Below are the code and all the weights of a small trained network. Each question names an input and a class and asks about switching units off, where a switched-off unit gives its printed mean instead of its output.

import numpy as np


def w(rows, s, z=0):
    codes = np.array(rows[::2]) - 128.0
    scale = np.full(codes.shape[1], s)
    scale[-1] = z or s
    return codes * scale


def f(y):
    return np.maximum(y, 0)


def log_softmax(a):
    a = a - a.max(-1, keepdims=True)
    return a - np.log(np.exp(a).sum(-1, keepdims=True))


def net(x, mask):
    res = np.array(x, float).reshape(1, 6) / 4 @ E
    y = f(res @ A[0][:, :-1].T + A[0][:, -1])
    res = res + np.where(mask, y, B[0][:, -1]) @ B[0][:, :-1]
    return log_softmax(res[-1] @ U[:, :-1].T + U[:, -1])


A, B = {}, {}
E = w([
[136,134,116,125,113],'x0',
[239,212,171,41,161],'x1',
[123,75,196,10,3],'x2',
[109,154,124,111,135],'x3',
[173,109,117,144,126],'x4',
[156,247,212,237,10],'x5',
],0.0065)
A[0] = w([
[112,56,114,95,77,119],'N0',
[82,57,160,2,111,215],'N1',
[170,133,145,58,151,176],'N2',
[210,186,193,120,238,253],'N3',
[69,197,231,108,37,236],'N4',
[212,182,107,139,180,221],'N5',
[180,150,104,24,143,116],'N6',
[170,170,136,176,120,119],'N7',
[143,148,223,38,81,131],'N8',
[48,188,33,169,90,150],'N9',
[141,92,227,191,2,178],'N10',
],0.0098,0.0042)
B[0] = w([
[65,76,201,71,112,181],'N0',
[138,2,143,113,133,254],'N1',
[124,134,64,89,57,198],'N2',
[46,177,61,114,101,250],'N3',
[212,190,168,76,107,233],'N4',
[55,184,104,102,155,219],'N5',
[198,62,19,124,97,202],'N6',
[85,219,160,164,144,177],'N7',
[206,104,22,111,72,211],'N8',
[203,65,224,203,206,184],'N9',
[186,188,214,63,140,222],'N10',
],0.008,0.0099)
U = w([
[66,52,74,198,199,172],'0',
[55,151,73,47,149,253],'1',
[104,163,213,254,112,178],'2',
[35,239,174,94,97,157],'3',
[34,53,178,47,74,44],'4',
[182,62,89,115,72,40],'5',
[146,154,175,73,79,146],'6',
[155,168,116,69,55,88],'7',
],0.0092,0.0037)

Each question gives the input, the list of numbers given to net, and the class t.
The units are the neurons (one row each of A and B). Each row of codes is followed by its name. A weight is (code - 128) times the scale printed after its matrix; where a second scale follows, it is the last column's (A, B and U).
mask holds one flag per neuron, in row order. A switched-off neuron (its flag False) gives its mean, the last column of its row in B, instead of its output. The means were averaged over made-up inputs and are rounded, as every weight is.
A unit's drop is (log p(t) with every unit on - log p(t) with that unit switched off) / (log p(t) with every unit on - log p(t) with every unit switched off).
The circuit of an input: a set's keep is (log p(t) with only the set's units on - log p(t) with every unit switched off) / (log p(t) with every unit on - log p(t) with every unit switched off). Starting from all 11 units, units are removed one at a time, each time the one whose removal leaves the highest keep (on an exact tie, the one counted first), for as long as the keep stays at least 0.8.
units of the circuit, in order: the units of the circuit, biggest drop first
unit that matters most: the unit with the biggest drop
top k neurons: the k neurons with the biggest drops, biggest first
drop of u: that unit's drop, to one decimal
input [1,6,4,0,0,-5], class 5: unit that matters most	N6
input [6,0,-1,-2,-8,-6], class 0: units of the circuit, in order	N4, N10
input [-2,-7,0,2,0,-1], class 0: units of the circuit, in order	N4, N9
input [4,1,5,0,-5,-2], class 5: units of the circuit, in order	N8, N1, N5
input [7,-3,-8,-8,-6,1], class 2: units of the circuit, in order	N1, N9
input [-6,5,7,-8,5,0], class 5: top 3 neurons	N8, N1, N6
input [3,2,6,5,-1,-7], class 5: units of the circuit, in order	N6, N8
input [-3,6,-7,5,1,1], class 3: units of the circuit, in order	N1, N5
input [2,8,-1,-5,1,3], class 3: units of the circuit, in order	N5, N3
input [2,-2,0,1,1,-3], class 0: units of the circuit, in order	N4, N10
input [-1,-3,6,3,6,4], class 6: units of the circuit, in order	N10, N3
input [6,-8,0,4,6,-1], class 0: units of the circuit, in order	N4, N9
input [0,-8,5,2,-1,8], class 6: units of the circuit, in order	N10, N9
input [0,7,2,8,7,-2], class 5: units of the circuit, in order	N6
input [3,-6,2,4,-5,2], class 6: top 2 neurons	N4, N10
input [-4,2,2,-1,2,-7], class 5: top 2 neurons	N6, N5
input [-4,8,-1,-1,6,-5], class 1: top 2 neurons	N3, N5
input [-2,-4,-4,-1,-3,-5], class 0: drop of N10	0.1
input [-8,5,3,-1,-2,-2], class 5: drop of N8	0.2
input [3,-6,6,0,-3,3], class 6: drop of N4	0.3
input [2,-8,7,-3,8,7], class 6: drop of N10	0.2
input [5,-7,-4,5,-8,4], class 2: units of the circuit, in order	N9
